In the rows, zero is written as 128.
Each row of numbers belongs to one of the elements below and depends on some of the facts about them. Some rows are named. Which element is each other row?

Some elements and their rows:
dokasek: [133 165 118 124 138  83 101 102  86 124  96 170 207 160 139 101 117 164
 110  99 125  79 130 116 111 184 110 123  46 143 161 144 141 125 188 144
 148 111 104 117 155 116]
drevir: [146 122 113 100 150 127 139 117 132  81  92 165 179 123 125  78  77 144
 117 106 150 120 118 141 102 136 124 129  53 155 171 142 114 101 123 152
 152 118 124 116 168 117]
koflum: [139 160 131 110 128 100  82 127 107 122  80 159 204 156 136  66 114 154
  95  99 115  84 125 105 106 167  96 121  49 147 183 141 136 117 228 147
 153 116 129 119 156  99]
skatruplus: [138 162 100 113 151  87 130  93 110 132 102 149 178 128 138 102  83 159
 119 101 128  70 148 135  84 150 127 131  54 152 187 115 155 104 191 159
 145 116 113 109 152 118]
truda: [144 127 108 110 150 104 129 108 124  89  95 171 188 119 127  82  89 145
 121 108 141 115 122 138 108 142 128 124  53 157 170 139 124 111 129 142
 159 114 116 119 157 119]
rusa: [103 129 121 125 145  98 116 135 123 128 125 171 223 153 141  97 124 135
 117 114 147 128 128 115 127 167  71 107  90 116 168 191 136 130 184 159
 156 121 115 101 181 149]
ladu: [148 120 117  90 152 122 136 112 125  80  89 172 176 124 137  90  74 154
 119 100 149 105 120 142 107 139 123 141  49 159 168 134 114 100 120 149
 150 118 120 117 171 120]
beklak: [149  58 103  57 110  73 105 114 155 135 108 145 228 133 117 103  68 160
 100 103 194 146 132 125  89 154 124 103  76 159 187 129 124  97 177 138
 140 113 156 115 131 119]
nunus: [141 126 114 128 181 145 135 121 130  99 118 159 198 122 117  47  85 152
 128  88 151 129 125 135 121 114 124 114  56 170 191 130 105 113  84 137
 146 124 159 110 168 101]
gefla: [120 123 101 101 147 101 136 108 118 118 116 143 188 121 143  99  80 153
 124  98 144 105 134 138  98 129 124 135  71 151 196 119 151  98 188 164
 144 125 134 111 165 123]
nagros: [122 129  88  85 126 104 107  98 113 119 131 186 175 122 137 117  97 154
  98  90 154 111 101 136 111 130 142 135  84 131 196 122 124 116 163 135
 156 133 139 155 158 108]
dranen: [106 129 120 126 145  98 118 136 124 128 120 174 223 153 141 100 125 133
 118 111 150 131 127 118 127 165  74 105  86 114 169 188 135 128 188 163
 154 122 114 101 182 150]
ploflak: [154 103 137  94 143 107 138 125 100  62  97 131 155 114 123  57  69 118
 112 120 143 155 123 144 112 133 129 125  37 138 209 149 128 106 109 134
 152 120 104 125 169 119]
klefi: [137 173  80 150 165  99  92  91 104 153 141 183 200 124 110  74 126 162
 115  83 137 104 125 130 116 123 155 103  65 143 220 120 123 143 122 110
 158 130 151 147 131  82]
trates: [120 137 136 105 150 107  87 155 146 128  95 180 205 138 146  78 117 129
  98 102 131 116 124 106 118 152  65 125  86 127 199 176 131 120 237 150
 166 125 135 114 193 135]
rekol: [144  83 115  93 147  65 115 100 131 130 110 162 202 132 143 102  57 180
 117  99 173 125 122 130 111 167 123 132  78 155 209 136 126 108 170 126
 152 109 149 117 144 118]
truvodrer: [146  89 121  87 150  65 117  96 124 126 111 167 200 138 150 109  55 189
 114  95 174 108 125 128 115 170 124 144  75 156 202 128 125 108 170 127
 149 108 141 121 150 122]
volum: [120 128 135  85 130 114  91 134 105 109  90 162 206 152 149  76 109 153
  95  91 130 103 112 106 116 157  91 138  62 150 185 135 132 107 228 152
 148 121 143 123 181 110]

Facts:
badrok Θ droplezes; basti Θ zisuk; beklak Θ gusi; bekli Θ fenel
bera Θ gusi; biflam Θ flapo; degruk Θ leta; dranen Θ fenel
drevir Θ floskogrol; drovuk Θ dredren; fadro Θ gusi; gagram Θ gretror
gefla Θ dredren; gezok Θ fenel; gigek Θ pledrul; grafom Θ droplezes
grato Θ nolafla; gretror Θ plobrar; grevis Θ drudrubin; grevom Θ dokasek
grubrevin Θ sefoflun; guzopu Θ fenel; katros Θ breko; kedrivu Θ breko
kege Θ koflum; klakam Θ vodruvus; klaruk Θ fenel; klavapal Θ breko
klubru Θ dokasek; klukaskos Θ breko; kudral Θ nolafla; ladrin Θ nolafla
ladu Θ sestoklu; lezoku Θ fenel; lizos Θ sestoklu; lople Θ breko
lotraras Θ nolafla; lutul Θ breko; magosti Θ planos; mesiken Θ droplezes
mizul Θ fenel; mupun Θ breko; nagros Θ leta; niren Θ lotraras
nunus Θ klefi; peplun Θ meflasor; planos Θ sefoflun; pledrul Θ dokasek
plobrar Θ klefi; ploflak Θ breko; plotrer Θ vuse; pludri Θ droplezes
pluflin Θ klefi; puli Θ lotraras; rabrar Θ breko; rekol Θ dubok
rukoskek Θ gusi; rusa Θ fenel; sager Θ vodruvus; sestoklu Θ skatruplus
stestafo Θ droplezes; stodru Θ mivu; studas Θ koflum; tabrebror Θ fenel
togek Θ sefoflun; trates Θ fenel; trikugim Θ leta; troplas Θ grato
truvodrer Θ skatruplus; tudrek Θ klofliklen; vaflu Θ klefi; vodral Θ fenel
volum Θ vodruvus; zoger Θ breko; zozi Θ meflasor; badrok ξ gusi
basti ξ zisuk; beklak ξ flapo; bekli ξ sefoflun; bera ξ leta
biflam ξ truda; breko ξ fenel; degruk ξ truda; dokasek ξ dredren
dranen ξ floskogrol; drevir ξ vodruvus; driflu ξ vuse; droplezes ξ gusi
drovuk ξ vodruvus; drudrubin ξ plufli; dubok ξ klofliklen; dutrem ξ triratra
dutrusal ξ meflasor; fadro ξ flapo; fatrak ξ drudrubin; fegan ξ klofliklen
fenel ξ nolafla; flapo ξ nolafla; flazil ξ sefoflun; floskogrol ξ dredren
gagram ξ drudrubin; gefla ξ meflasor; gezok ξ dubok; gigek ξ klofliklen
gotri ξ truda; grafom ξ dubok; graskor ξ leta; grato ξ triratra
greso ξ floskogrol; gretror ξ nolafla; grevis ξ truda; grevom ξ zipu
grubrevin ξ floskogrol; gusi ξ plufli; guzopu ξ dokasek; katros ξ vuse
kedrivu ξ sefoflun; kege ξ gusi; klakam ξ triratra; klaruk ξ vuse
klavapal ξ klefi; klefi ξ plufli; klivan ξ dredren; klubru ξ vuse
klukaskos ξ leta; koflum ξ klivan; kudral ξ vuse; ladrin ξ vuse
ladu ξ triratra; leta ξ meflasor; lezoku ξ leta; lizos ξ flapo
lople ξ zipu; lotraras ξ dredren; lufla ξ dredren; lutul ξ leta
magosti ξ meflasor; mesiken ξ flapo; mivu ξ dubok; mizul ξ truda
mupun ξ klivan; nagros ξ klefi; niren ξ klofliklen; nunus ξ vodruvus
peplun ξ leta; piduklam ξ zipu; planos ξ klofliklen; pledrul ξ vodruvus
plobrar ξ zipu; ploflak ξ vodruvus; plotrer ξ klivan; pludri ξ flapo
pluflin ξ tikik; puli ξ floskogrol; rabrar ξ klivan; rekol ξ fenel
rinus ξ flapo; rukoskek ξ vuse; rusa ξ floskogrol; sager ξ klofliklen
sefoflun ξ truda; sestoklu ξ klefi; skatruplus ξ meflasor; soskon ξ vodruvus
stestafo ξ tikik; stodru ξ sefoflun; studas ξ dubok; tabrebror ξ truda
tikik ξ plufli; togek ξ tikik; tozor ξ dubok; trates ξ klivan
trikugim ξ klofliklen; triratra ξ truda; troplas ξ tikik; trubrek ξ fenel
truvodrer ξ fenel; tudrek ξ flapo; vaflu ξ klofliklen; viflales ξ klivan
vodral ξ fenel; vodruvus ξ truda; volum ξ klivan; vuse ξ plufli
zedil ξ klefi; zipu ξ dredren; zisuk ξ truda; zoger ξ klivan
zozi ξ sefoflun

Name these rows:
No name comes twice in this set of rows, the named rows included.
[139 111 116 128 171  93 117 107 126 152 137 157 217 136 131  68  77 177
 124  86 165 125 132 126 118 144 127 112  68 163 222 122 122 121 136 122
 144 116 172 113 140  99] -> gretror
[132 152 112 124 134  87 103 107  96 124  96 164 210 149 134  89 119 154
 112 101 128  96 127 118 111 168 114 116  55 143 170 148 139 125 186 142
 150 116 114 117 148 111] -> dredren
[116 135  90 112 155 120 110 103 111 133 152 176 193 127 130  85 102 159
 111  82 150 122 110 133 119 117 141 123  81 136 213 116 119 125 133 128
 151 137 168 147 157  95] -> gagram
[121 115  76  50  81 121 102 116 138 132 139 158 193 137 110 112 101 126
  76  97 170 137 109 135  71 122 138  92  85 124 178 121 124 105 159 159
 148 143 149 146 140 106] -> rukoskek
[133 163  86 127 151  77 132  91 110 134 101 134 186 110 132 100  91 156
 128 104 125  76 158 141  87 133 129 126  52 156 195 113 165 104 204 166
 144 119 113 103 145 123] -> leta
[147  87 118 106 169  55 112 120 167 143 117 179 203 120 141 107  68 160
 118 109 175 129 134 129 115 159  94 126  98 134 221 172 127 116 184 127
 166 113 137 109 158 144] -> vodral
[157 136 119 101 151 119 137 112 124  84  92 172 171 129 131  85  73 153
 116 100 144  92 125 138  97 150 123 136  43 156 162 132 114 102 116 151
 150 116 112 119 168 119] -> pledrul
[124 135 118 105 131 102 109 117  97 118 106 158 210 151 139  85 108 149
 111 101 134 113 120 119 113 162 103 119  61 140 174 142 138 120 192 152
 147 118 127 115 160 115] -> lufla
[134 153  89  97 130  92 103  88 108 124 123 191 171 129 136 118  99 158
  98  94 142  83 112 135 102 147 144 136  71 128 193 125 127 119 159 132
 159 129 126 156 149 105] -> sestoklu
[184 115 135 125 141  19 102  93  96 130 101 128 171 127 119  72  63 154
 108 128 144 129 149 132  94 180 142 107  36 134 244 154 151 126 165 103
 157 101  99 125 108 104] -> breko
[115 132  91 104 151 103 140 103 115 124 121 128 187 112 144 101  79 155
 128  99 142  99 147 145  94 116 119 137  68 154 201 108 160  92 206 180
 137 124 138 104 170 129] -> peplun
[155 142 105 120 150 101 127 108 122  91  85 171 186 121 121  83  95 149
 120 106 137 105 127 137 101 142 131 120  46 158 169 143 126 111 125 139
 161 113 111 119 149 115] -> zisuk
[117 109 143 100 123  85 114 125  58  92 119 123 197 152 142  71 107 130
 109 115 139 159 118 125 132 164 109 119  53 122 200 162 152 124 179 141
 141 122 108 123 169 122] -> lople

Now the same elements, written a new way:
Some rows with their names:
truda: [120  86 165 152  80 113 146 121 149 154 124 154 102 133 119 120 149 180
 144 106 115 145 110 162 149 136]
zisuk: [110  74 156 150  91 105 142 128 139 158 141 178 108  83  85 129 179 196
 110 112 109 127 111 151 144 133]
triratra: [119  85 160 151  89 115 145 122 150 153 124 153 101 133 117 119 148 173
 143 110 116 144 110 158 148 134]
drovuk: [140 127 145 120 119 134 131 124 120 132 119 124 136 133 137 135 110 141
 141 113 110 127 143 143 125 138]
katros: [132 118 114  98 154 130 129 147 127 108 130 135 142 134 118 131 119 138
 140 128 126 122 152 127 119 131]
rusa: [129 154 115 123 151 123 119 126 126 138 120 119 134 114 138 135 129 110
 142 130 146 138 155 125 114 138]
volum: [148 144 109 137 166 127 124 119 117 147 117 111 137 105 137 133 144  78
 136 150 118 132 159 139 116 170]
klivan: [110  81 112 164 139 120 127 130 156 172 125 134  94 138 131 114 161 111
 148 148 160 158 141 136 125 157]
gezok: [120 135 139 126 174 111 122 113 119 108 103 129 131 116 121 140 124 110
 118 127 134 114 132 110 114 122]
driflu: [128 134 113 112 108 134 129 146 125 109 138 116 134 138 136 127 128 122
 125 128 121 128 110 123 131 134]
graskor: [159 145 128 117 114 127 125 111 126 113 144 118 142 108 129 111 131 141
 114 131 147 112 130 114 139 103]
plobrar: [134 139 113 142 121 133 124 122 118 136 130  93 131 131 142 126 132  88
 126 139 129 135 128 133 123 156]
zedil: [128 132 117 115 113 132 128 143 124 112 137 116 134 136 133 128 129 123
 125 128 120 128 114 123 131 134]
klavapal: [133 118 117 101 157 128 128 144 127 112 129 136 141 133 116 132 118 138
 139 127 127 123 154 126 118 128]
guzopu: [131 153 117 122 150 123 121 125 126 133 121 123 134 114 136 137 129 114
 140 131 143 135 154 126 116 133]
skatruplus: [138 150 132 115  91 128 121 123 122 130 154 132 137  85 126 128 128 157
  94 124 122 117 112  93 144 107]
mivu: [ 83 179 128 155 111  91 122 105 108 119 154 102 130  98 104 142 125 130
  73 122 142 135  81  96 120 130]
studas: [115 123 138 134 166 116 124 110 120 114 116 109 128 147 121 133  96 114
 114 131 136 120 126 106 112 128]

Which element is each row?
No name comes twice in this set of rows, the named rows included.
[ 81   4 132 161 154 173 138 151 147 150 167 187 102 206  60 107  87 180
  91 150 142 105 134 149 115  84] -> flapo
[112 151 143 126 148 119 120 114 128 116 107 109 119 149 146 136  90 110
 124 123 128 132 109  88 125 118] -> grafom
[133  79 161 168  75 117 150 116 138 158 127 145 104 119 115 118 177 153
 128 120  93 136  94 174 153 160] -> vodruvus
[149 143 128 121 114 129 125 118 123 118 140 117 140 114 128 119 130 134
 116 130 142 116 125 118 136 111] -> dutrusal
[142  81 133 162  83 122 143 104 159 126 158 108 102 175 120  76 140 144
 120 144 180 135  89 130 157 108] -> meflasor
[143 128 132 136 184 118 128 107 112 116 105 118 137 111 117 133 140  87
 113 146 104 108 135 127 120 149] -> sager
[161 129 129 112 143 134 126 116 128 118 128 122 141 127 132 114 120 129
 132 133 140 114 150 121 130 114] -> gefla
[118  88 159 165  62 113 147 120 142 151 132 144 100 125 117 117 167 167
 128 109 116 142  88 167 150 142] -> sefoflun
[133 134 134 136 167 120 127 109 116 111 107 107 132 132 129 129 125  88
 118 139 123 115 121 121 121 140] -> vaflu
[127 149 139 133  91 122 130 121 115 124 133 110 134 123 135 135 129 139
 128 109 128 132 116 146 128 134] -> grato
[149 131 142 126 123 131 133 117 114 145 128 119 137 118 129 135 110 128
 128 126  74 126 141 138 133 160] -> drevir

The same elements again, as new rows of numbers:
Known rows:
vaflu: [190 165 133 180 148 140 141 151 174 140 126 154 115 109]
floskogrol: [129  99  72 113 122 156 143 122 150  97 117 137 114 149]
puli: [154 130 132 112 118 133 130 125 141  70  98 133 100 151]
grubrevin: [180 127 129  95 106 129 138 124 133  96 109 146 111 160]
dubok: [171 123  94 164 139 166 143 122 181 174 156 112 104 109]
rekol: [110 177 130 124 130 124 103 126 146 123 147 121 148 102]
koflum: [108 149  97 136 126 137 144 127 146 133 106 121 117 227]
mupun: [ 97 156 141 114 158 159 121 151 128 131 122 139  97 231]
degruk: [169 125 176 147 161 124 141 118 148 116 140 123 148 151]
skatruplus: [140 135 150 116 140 147 152 135 162 161 102 103 147 121]
klaruk: [190 157 176 135 105 199 113 158 187  81 137 100 156 170]
vuse: [183 123  86 120 147 175 118 152 187 107 141  89 153 154]
plufli: [168 124  87 121 152 177 124 141 184 114 141  99 147 147]
plotrer: [123 165 114 130 135 143 142 120 143 121 108 131 112 223]
grevom: [175 134 127  99 112 132 140 121 137 104 109 144 113 172]
nolafla: [ 80 140 103 125 161 130  95 100 190  96 135  89 124 100]
flapo: [ 82 150  81 121 137 139 107 117 159 131 160 120 153  98]
vodral: [ 85 181 172 137  96 163 102 117 161 106 154 136 155 112]

Rows to name:
No name comes twice in this set of rows, the named rows included.
[138 120 228 171 133 160 143 108 161  94 150 141 157 162] -> bekli
[167 130 174 180 180 113 150 136 158  96 130 165 156 145] -> nunus
[212 167 119 145 158 156 120 179 186  90 117 132 153 149] -> pluflin
[102 137  71 126 145 161 144 111 159 128 120 129 117 210] -> klivan
[158 156 101 149 141 129 146 158 153  74  85 201 115 146] -> plobrar
[205 153 133 123 143 162 116 158 173 102 132  91 149 160] -> kege
[ 85 168 112 131 120 114  99 133 147 130 147 111 155 102] -> rinus
[136 112 106 122 104 133 139 138 137  93 100 130 112 157] -> greso
[180 142  65 149 170 169 129 173 203  95 125 143 156 138] -> klefi
[130 147 152 123 150 119 110 105 171  66  92  99  89 158] -> lotraras

